Below are the code and all the weights of a small trained network. Each question names an input and a class and asks about switching units off, where a switched-off unit gives its printed mean instead of its output.

import numpy as np


def w(rows, s, z=0):
    codes = np.array(rows[::2]) - 128.0
    scale = np.full(codes.shape[1], s)
    scale[-1] = z or s
    return codes * scale


def norm(h):
    return h / np.sqrt((h * h).mean(-1, keepdims=True) + 1e-5)


def f(y):
    return y / 2 * (1 + np.tanh(0.7978845608 * (y + 0.044715 * y**3)))


def log_softmax(a):
    a = a - a.max(-1, keepdims=True)
    return a - np.log(np.exp(a).sum(-1, keepdims=True))


def net(x, mask):
    res = np.array(x, float).reshape(1, 6) / 4 @ E
    u = 0
    for l in range(4):
        y = f(norm(res) @ A[l][:, :-1].T + A[l][:, -1])
        res = res + np.where(mask[u : u + 7], y, B[l][:, -1]) @ B[l][:, :-1]
        u += 7
    return log_softmax(norm(res)[-1] @ U[:, :-1].T + U[:, -1])


A, B = {}, {}
E = w([
[25,161,170,122,164,139,126,172],'x0',
[120,90,77,54,149,56,111,211],'x1',
[130,162,80,86,135,129,255,37],'x2',
[60,225,165,98,95,55,168,124],'x3',
[114,134,94,219,87,153,220,189],'x4',
[142,133,128,91,253,152,156,128],'x5',
],0.0041)
A[0] = w([
[100,108,148,134,145,72,62,227,3],'L0N1',
[124,77,91,87,212,213,159,193,80],'L0N2',
[176,29,58,120,238,182,173,90,129],'L0N3',
[131,131,172,157,91,188,94,93,117],'L0N4',
[4,255,163,116,149,104,162,168,110],'L0N5',
[82,132,185,91,185,105,84,224,64],'L0N6',
[152,156,135,190,196,211,177,144,129],'L0N7',
],0.0063,0.0036)
B[0] = w([
[156,113,67,73,128,210,104,133,173],'L0N1',
[152,139,157,182,84,173,113,45,169],'L0N2',
[152,2,116,126,125,120,158,80,211],'L0N3',
[118,110,171,177,143,159,93,147,157],'L0N4',
[178,86,124,120,140,58,244,113,255],'L0N5',
[152,28,88,102,105,177,87,95,196],'L0N6',
[147,139,162,172,99,161,76,167,170],'L0N7',
],0.008,0.0049)
A[1] = w([
[125,112,166,136,41,52,117,215,191],'L1N1',
[103,189,206,47,191,121,124,62,85],'L1N2',
[34,150,146,91,254,178,47,47,7],'L1N3',
[176,74,62,87,148,149,89,218,121],'L1N4',
[146,146,44,83,120,245,47,108,175],'L1N5',
[51,16,80,175,54,138,122,185,95],'L1N6',
[48,121,135,110,144,121,117,82,100],'L1N7',
],0.0049,0.0018)
B[1] = w([
[63,47,70,162,164,101,93,114,207],'L1N1',
[194,129,156,52,109,124,136,76,149],'L1N2',
[126,114,147,158,87,58,153,93,119],'L1N3',
[86,146,84,46,130,161,140,96,245],'L1N4',
[3,156,112,156,106,88,100,187,239],'L1N5',
[130,156,131,128,203,170,130,44,255],'L1N6',
[139,113,155,111,92,98,107,138,114],'L1N7',
],0.0067,0.0024)
A[2] = w([
[149,79,92,94,138,178,240,89,98],'L2N1',
[78,192,148,152,106,111,192,207,1],'L2N2',
[131,207,158,135,102,59,171,253,21],'L2N3',
[177,99,78,141,104,107,113,105,35],'L2N4',
[120,85,150,91,159,151,79,6,169],'L2N5',
[197,253,138,123,88,16,156,95,88],'L2N6',
[166,175,134,102,97,55,115,140,71],'L2N7',
],0.0054,0.0018)
B[2] = w([
[194,149,104,110,197,55,99,79,254],'L2N1',
[101,2,104,127,89,134,147,187,119],'L2N2',
[82,147,207,136,201,48,155,181,124],'L2N3',
[102,157,160,114,212,102,130,112,144],'L2N4',
[125,230,159,164,83,79,167,133,247],'L2N5',
[138,165,226,82,117,239,101,209,180],'L2N6',
[92,150,169,96,103,133,127,141,126],'L2N7',
],0.0059,0.0043)
A[3] = w([
[31,125,131,126,153,85,226,254,92],'L3N1',
[206,143,152,83,202,104,194,105,149],'L3N2',
[164,86,147,123,104,76,245,136,152],'L3N3',
[61,119,150,89,57,32,116,103,159],'L3N4',
[122,35,28,180,163,171,185,173,4],'L3N5',
[50,155,99,105,159,52,124,120,133],'L3N6',
[112,127,187,224,76,110,197,143,112],'L3N7',
],0.0058,0.0027)
B[3] = w([
[111,61,97,238,218,43,202,197,155],'L3N1',
[145,108,70,116,128,65,21,114,253],'L3N2',
[128,65,48,73,121,101,155,175,237],'L3N3',
[182,45,174,203,211,254,178,90,182],'L3N4',
[158,199,233,101,116,63,163,26,159],'L3N5',
[148,119,118,216,78,186,144,128,159],'L3N6',
[151,62,120,209,186,100,77,131,169],'L3N7',
],0.0052,0.0049)
U = w([
[95,94,115,183,151,63,205,250,125],'0',
[195,88,96,60,151,58,159,63,147],'1',
[57,231,106,129,100,111,155,149,10],'2',
[131,243,215,55,54,130,138,129,101],'3',
[150,114,173,238,116,180,77,82,150],'4',
[24,118,59,72,85,188,38,192,136],'5',
],0.013,0.011)

Each question gives the input, the list of numbers given to net, and the class t.
The units are the neurons (one row each of A and B). Each row of codes is followed by its name. A weight is (code - 128) times the scale printed after its matrix; where a second scale follows, it is the last column's (A, B and U).
mask holds one flag per neuron, layer by layer. A switched-off neuron (its flag False) gives its mean, the last column of its row in B, instead of its output. The means were averaged over made-up inputs and are rounded, as every weight is.
A unit's drop is (log p(t) with every unit on - log p(t) with that unit switched off) / (log p(t) with every unit on - log p(t) with every unit switched off).
The circuit of an input: a set's keep is (log p(t) with only the set's units on - log p(t) with every unit switched off) / (log p(t) with every unit on - log p(t) with every unit switched off). Starting from the 12 units with the biggest drops (on a tie, the unit counted first), units are removed one at a time, each time the one whose removal leaves the highest keep (on an exact tie, the one counted first), for as long as the keep stays at least 0.8.
circuit, biggest first: the units of the circuit, biggest drop first
unit that matters most: the unit with the biggest drop
top k neurons: the k neurons with the biggest drops, biggest first
k most important neurons of layer l: the k neurons of layer l with the biggest drops, biggest first
input [5,-5,2,-1,3,-4], class 0: unit that matters most	L0N6
input [-8,2,3,4,4,-6], class 0: top 2 neurons	[L0N3; L0N6]
input [3,8,-1,-6,3,2], class 4: top 2 neurons	[L0N2; L0N5]
input [-7,2,-6,2,-7,5], class 5: circuit, biggest first	[L0N5; L1N5]
input [-2,-1,0,-4,2,4], class 4: top 3 neurons	[L0N2; L0N7; L0N5]
input [6,3,2,3,6,8], class 1: circuit, biggest first	[L0N2; L2N1]
input [-5,4,7,6,8,-2], class 0: top 2 neurons	[L0N3; L0N6]
input [0,2,-5,-6,2,4], class 4: top 2 neurons	[L0N2; L0N5]
input [4,-8,-7,3,4,-1], class 0: circuit, biggest first	[L0N5; L0N2]
input [-7,8,-3,-2,1,-2], class 5: top 4 neurons	[L0N5; L1N4; L0N1; L1N5]
input [5,-3,3,-5,-6,4], class 4: circuit, biggest first	[L0N5; L0N2]
input [-5,-7,2,-1,-5,0], class 4: circuit, biggest first	[L0N5; L0N4]
input [8,3,0,6,5,4], class 1: circuit, biggest first	[L0N6; L1N5]
input [0,-5,2,7,-4,-4], class 3: circuit, biggest first	[L0N3]
input [6,-6,1,2,3,8], class 0: 3 most important neurons of layer 1	[L1N6; L1N4; L1N1]
input [7,4,-4,-7,1,-1], class 5: top 2 neurons	[L1N5; L0N1]
input [-2,6,-5,0,4,-8], class 5: top 2 neurons	[L0N5; L0N1]
input [-6,-6,2,4,4,0], class 4: top 3 neurons	[L0N5; L1N5; L3N7]
input [4,-2,-6,8,-1,-8], class 0: 3 most important neurons of layer 0	[L0N5; L0N2; L0N3]
input [7,8,-5,-1,3,-5], class 5: unit that matters most	L0N1
input [6,4,-3,7,6,1], class 1: 2 most important neurons of layer 0	[L0N6; L0N1]
input [-3,4,4,8,-8,2], class 3: top 2 neurons	[L2N6; L0N3]
input [6,-1,-5,-3,0,4], class 5: top 2 neurons	[L1N5; L0N1]
